Here is a tiny trained network, its code and every weight. The questions are about switching its units off for an input and a class, where a switched-off unit gives its printed mean instead of its output.

import numpy as np


def w(rows, s, z=0):
    codes = np.array(rows[::2]) - 128.0
    scale = np.full(codes.shape[1], s)
    scale[-1] = z or s
    return codes * scale


def f(y):
    return np.maximum(y, 0)


def log_softmax(a):
    a = a - a.max(-1, keepdims=True)
    return a - np.log(np.exp(a).sum(-1, keepdims=True))


def net(x, mask):
    res = np.array(x, float).reshape(1, 4) / 4 @ E
    y = f(res @ A[0][:, :-1].T + A[0][:, -1])
    res = res + np.where(mask, y, B[0][:, -1]) @ B[0][:, :-1]
    return log_softmax(res[-1] @ U[:, :-1].T + U[:, -1])


A, B = {}, {}
E = w([
[161,254,209,222],'x0',
[82,156,150,106],'x1',
[102,157,99,131],'x2',
[239,205,102,54],'x3',
],0.0077)
A[0] = w([
[66,38,122,122,232],'N0',
[121,131,118,160,133],'N1',
[188,184,105,40,190],'N2',
[113,124,136,178,138],'N3',
[160,208,197,247,162],'N4',
[117,124,140,161,126],'N5',
[106,125,161,202,116],'N6',
[109,113,76,103,220],'N7',
[155,112,70,10,164],'N8',
[230,248,178,100,102],'N9',
[67,73,149,198,253],'N10',
],0.011,0.0041)
B[0] = w([
[47,64,47,151,213],'N0',
[104,149,145,118,144],'N1',
[208,128,139,37,216],'N2',
[115,153,167,131,158],'N3',
[142,236,184,245,253],'N4',
[113,128,160,131,148],'N5',
[139,153,189,159,174],'N6',
[114,53,117,99,183],'N7',
[146,69,214,45,216],'N8',
[181,218,5,120,235],'N9',
[30,60,125,192,215],'N10',
],0.02,0.011)
U = w([
[58,81,63,143,255],'0',
[82,158,255,230,51],'1',
[185,104,202,20,164],'2',
[183,197,64,136,7],'3',
],0.0081,0.0015)

Each question gives the input, the list of numbers given to net, and the class t.
The units are the neurons (one row each of A and B). Each row of codes is followed by its name. A weight is (code - 128) times the scale printed after its matrix; where a second scale follows, it is the last column's (A, B and U).
mask holds one flag per neuron, in row order. A switched-off neuron (its flag False) gives its mean, the last column of its row in B, instead of its output. The means were averaged over made-up inputs and are rounded, as every weight is.
A unit's drop is (log p(t) with every unit on - log p(t) with that unit switched off) / (log p(t) with every unit on - log p(t) with every unit switched off).
The circuit of an input: a set's keep is (log p(t) with only the set's units on - log p(t) with every unit switched off) / (log p(t) with every unit on - log p(t) with every unit switched off). Starting from all 11 units, units are removed one at a time, each time the one whose removal leaves the highest keep (on an exact tie, the one counted first), for as long as the keep stays at least 0.8.
units of the circuit, in order: the units of the circuit, biggest drop first
unit that matters most: the unit with the biggest drop
k most important neurons: the k neurons with the biggest drops, biggest first
drop of u: that unit's drop, to one decimal
input [-6,-5,6,1], class 2: units of the circuit, in order -> [N8]
input [-4,8,-1,1], class 2: 2 most important neurons -> [N8, N10]
input [4,-4,1,1], class 3: 3 most important neurons -> [N9, N10, N8]
input [4,6,4,1], class 3: 2 most important neurons -> [N9, N10]
input [0,-7,5,4], class 2: units of the circuit, in order -> [N4, N2]
input [-2,-1,-8,0], class 0: units of the circuit, in order -> [N4, N2]
input [4,4,-6,1], class 3: 3 most important neurons -> [N9, N10, N8]
input [0,0,2,-6], class 0: 2 most important neurons -> [N4, N0]
input [6,-7,-2,1], class 3: 2 most important neurons -> [N9, N10]
input [-2,5,-7,-8], class 0: 2 most important neurons -> [N0, N4]
input [0,-3,-7,-2], class 0: 2 most important neurons -> [N4, N8]
input [0,3,-8,-3], class 0: 2 most important neurons -> [N4, N0]
input [8,7,-4,3], class 3: drop of N9 -> 3.1
input [8,-3,8,1], class 3: drop of N10 -> 0.4
input [-7,1,7,2], class 2: unit that matters most -> N8
input [4,4,-1,2], class 3: drop of N9 -> 0.3
